Below are the code and all the weights of a small trained network. Each question names an input and a target symbol and asks about switching units off, where a switched-off unit gives its printed mean instead of its output.

import numpy as np


def w(rows, s, z=0):
    codes = np.array(rows[::2]) - 128.0
    scale = np.full(codes.shape[1], s)
    scale[-1] = z or s
    return codes * scale


def f(y):
    return y / 2 * (1 + np.tanh(0.7978845608 * (y + 0.044715 * y**3)))


def softmax(a):
    e = np.exp(a - a.max(-1, keepdims=True))
    return e / e.sum(-1, keepdims=True)


def log_softmax(a):
    a = a - a.max(-1, keepdims=True)
    return a - np.log(np.exp(a).sum(-1, keepdims=True))


def net(x, mask):
    ids = ['ΓΘΛΠΦαβεζημξστψω'.index(c) for c in x.split()]
    T = len(ids)
    res = E[ids] + P[:T]
    q, k, v = (res @ M[0].T for M in (Q, K, V))
    z = softmax(np.where(np.tri(T) > 0, q @ k.T / 2**0.5, -1e9)) @ v
    res = res + np.where(mask[0], z, O[0][:, -1]) @ O[0][:, :-1]
    y = f(res @ A[0][:, :-1].T + A[0][:, -1])
    res = res + np.where(mask[1:9], y, B[0][:, -1]) @ B[0][:, :-1]
    return log_softmax(res[-1] @ U[:, :-1].T + U[:, -1])


Q, K, V, O, A, B = {}, {}, {}, {}, {}, {}
E = w([
[118,190,90,129,130],'Γ',
[118,190,86,118,125],'Θ',
[103,181,78,113,115],'Λ',
[95,131,146,136,155],'Π',
[97,114,140,104,121],'Φ',
[121,183,89,101,113],'α',
[123,182,89,100,113],'β',
[115,176,83,85,100],'ε',
[120,182,88,101,112],'ζ',
[122,188,91,95,112],'η',
[135,121,150,75,118],'μ',
[122,225,112,87,126],'ξ',
[163,155,175,128,158],'σ',
[168,146,173,90,124],'τ',
[112,134,149,238,67],'ψ',
[123,245,118,144,134],'ω',
],0.011)
P = w([
[170,156,30,108,213],'0',
[210,161,58,138,117],'1',
[117,163,64,85,228],'2',
[191,164,94,126,93],'3',
[93,169,101,76,210],'4',
[173,169,130,119,70],'5',
[65,179,132,65,197],'6',
[151,177,163,116,50],'7',
[31,191,166,53,190],'8',
[130,182,197,112,26],'9',
[1,200,202,41,181],'10',
[109,185,232,106,6],'11',
[6,168,204,45,184],'12',
],0.0057)
Q[0] = w([
[135,1,139,210,139],'head 0',
[192,152,123,152,27],'head 0',
],0.044)
K[0] = w([
[156,149,22,131,144],'head 0',
[115,253,116,114,84],'head 0',
],0.044)
V[0] = w([
[34,152,42,205,88],'head 0',
[160,197,182,253,202],'head 0',
],0.023)
O[0] = w([
[61,120,76,81,57,9],'head 0',
[84,158,252,106,134,199],'head 0',
],0.019,0.0013)
A[0] = w([
[36,114,86,187,118,153],'neuron 0',
[148,157,71,98,127,160],'neuron 1',
[142,101,120,191,144,78],'neuron 2',
[146,114,78,161,133,150],'neuron 3',
[61,113,103,122,192,153],'neuron 4',
[104,116,144,119,129,8],'neuron 5',
[136,96,113,94,106,2],'neuron 6',
[139,3,136,93,125,131],'neuron 7',
],0.023,0.0065)
B[0] = w([
[136,179,141,229,142,190],'neuron 0',
[112,53,90,99,83,252],'neuron 1',
[161,157,86,104,70,194],'neuron 2',
[116,137,193,136,210,243],'neuron 3',
[117,176,105,114,128,158],'neuron 4',
[150,80,152,154,82,157],'neuron 5',
[253,106,170,125,105,139],'neuron 6',
[72,95,92,129,132,132],'neuron 7',
],0.029,0.017)
U = w([
[109,170,107,141,127,103],'Γ',
[99,159,41,146,74,107],'Θ',
[176,131,113,180,99,40],'Λ',
[21,255,86,55,165,255],'Π',
[4,90,114,165,198,127],'Φ',
[141,111,115,153,113,88],'α',
[140,108,119,151,110,109],'β',
[162,89,143,167,126,56],'ε',
[147,108,121,156,109,90],'ζ',
[144,97,117,144,106,104],'η',
[178,90,117,26,173,175],'μ',
[70,109,59,52,77,162],'ξ',
[162,173,210,143,205,85],'σ',
[216,197,124,115,107,119],'τ',
[123,169,162,186,119,43],'ψ',
[110,119,179,60,49,218],'ω',
],0.0048,0.0059)

Each question gives the input, a string of symbols that net reads in full, and the target symbol t.
The units are the heads (2 rows each of Q, K, V and O) and the neurons (one row each of A and B). Each row of codes is followed by its name. A weight is (code - 128) times the scale printed after its matrix; where a second scale follows, it is the last column's (O, A, B and U).
mask holds one flag per unit, heads first, then neurons. A switched-off unit (its flag False) gives its mean, the last column of its rows in O or B, instead of its output. The means were averaged over made-up inputs and are rounded, as every weight is.
A unit's drop is (log p(t) with every unit on - log p(t) with that unit switched off) / (log p(t) with every unit on - log p(t) with every unit switched off).
The circuit of an input: a set's keep is (log p(t) with only the set's units on - log p(t) with every unit switched off) / (log p(t) with every unit on - log p(t) with every unit switched off). Starting from all 9 units, units are removed one at a time, each time the one whose removal leaves the highest keep (on an exact tie, the one counted first), for as long as the keep stays at least 0.8.
circuit, biggest first: the units of the circuit, biggest drop first
top k neurons: the k neurons with the biggest drops, biggest first
input μ Θ Θ Θ τ η, target τ: top 3 neurons => neuron 2; neuron 1; neuron 3
input Φ Φ ε Θ Θ, target Φ: circuit, biggest first => head 0; neuron 3; neuron 2; neuron 6
input Λ ω ω σ β, target σ: circuit, biggest first => head 0
input μ α σ μ Λ Θ ξ, target μ: circuit, biggest first => head 0; neuron 3; neuron 0; neuron 1
input Φ ζ Θ, target Φ: top 2 neurons => neuron 3; neuron 1
input Θ ω μ ω ζ, target μ: circuit, biggest first => head 0; neuron 3; neuron 1; neuron 0
input Θ ψ Θ ω α, target ψ: circuit, biggest first => head 0; neuron 0; neuron 5
input Φ σ σ τ ω τ, target ω: circuit, biggest first => head 0; neuron 0
input Θ ξ Θ Λ σ Θ Θ Θ Θ Φ ω Θ ω, target Φ: circuit, biggest first => head 0; neuron 3; neuron 1; neuron 6
input ω Φ η, target Φ: circuit, biggest first => head 0; neuron 3; neuron 2
input μ Θ Θ Λ ε ζ ω Π Φ Θ Λ ψ Θ, target ψ: top 3 neurons => neuron 0; neuron 5; neuron 1
input η Φ ω Θ Λ ψ ζ Θ Θ μ τ, target τ: circuit, biggest first => head 0; neuron 2
input Θ ω τ μ Θ μ Λ η ω, target μ: top 4 neurons => neuron 3; neuron 2; neuron 0; neuron 1
input μ ω Γ Φ, target ω: circuit, biggest first => head 0
input Θ Γ Λ Θ Θ ε, target ε: top 2 neurons => neuron 1; neuron 6
input Θ Φ Φ ω Θ τ Θ Π Θ Θ Θ, target Π: circuit, biggest first => neuron 1; neuron 4; neuron 5
input β Θ Λ Λ Φ μ ε, target μ: top 4 neurons => neuron 3; neuron 1; neuron 2; neuron 0
input Θ ω ω τ Θ ω η μ Θ ω Γ η, target ω: top 3 neurons => neuron 3; neuron 0; neuron 5
input ψ σ ω Θ Θ Θ ω, target σ: top 2 neurons => neuron 1; neuron 2
input Λ Π Θ Θ Γ, target Π: top 2 neurons => neuron 1; neuron 4
input ω σ τ, target τ: top 3 neurons => neuron 1; neuron 3; neuron 2
input ω Π Θ Φ Λ ε ε Λ Π Θ ω, target Π: top neuron => neuron 1
input Φ μ Γ ξ, target ξ: top 2 neurons => neuron 3; neuron 0
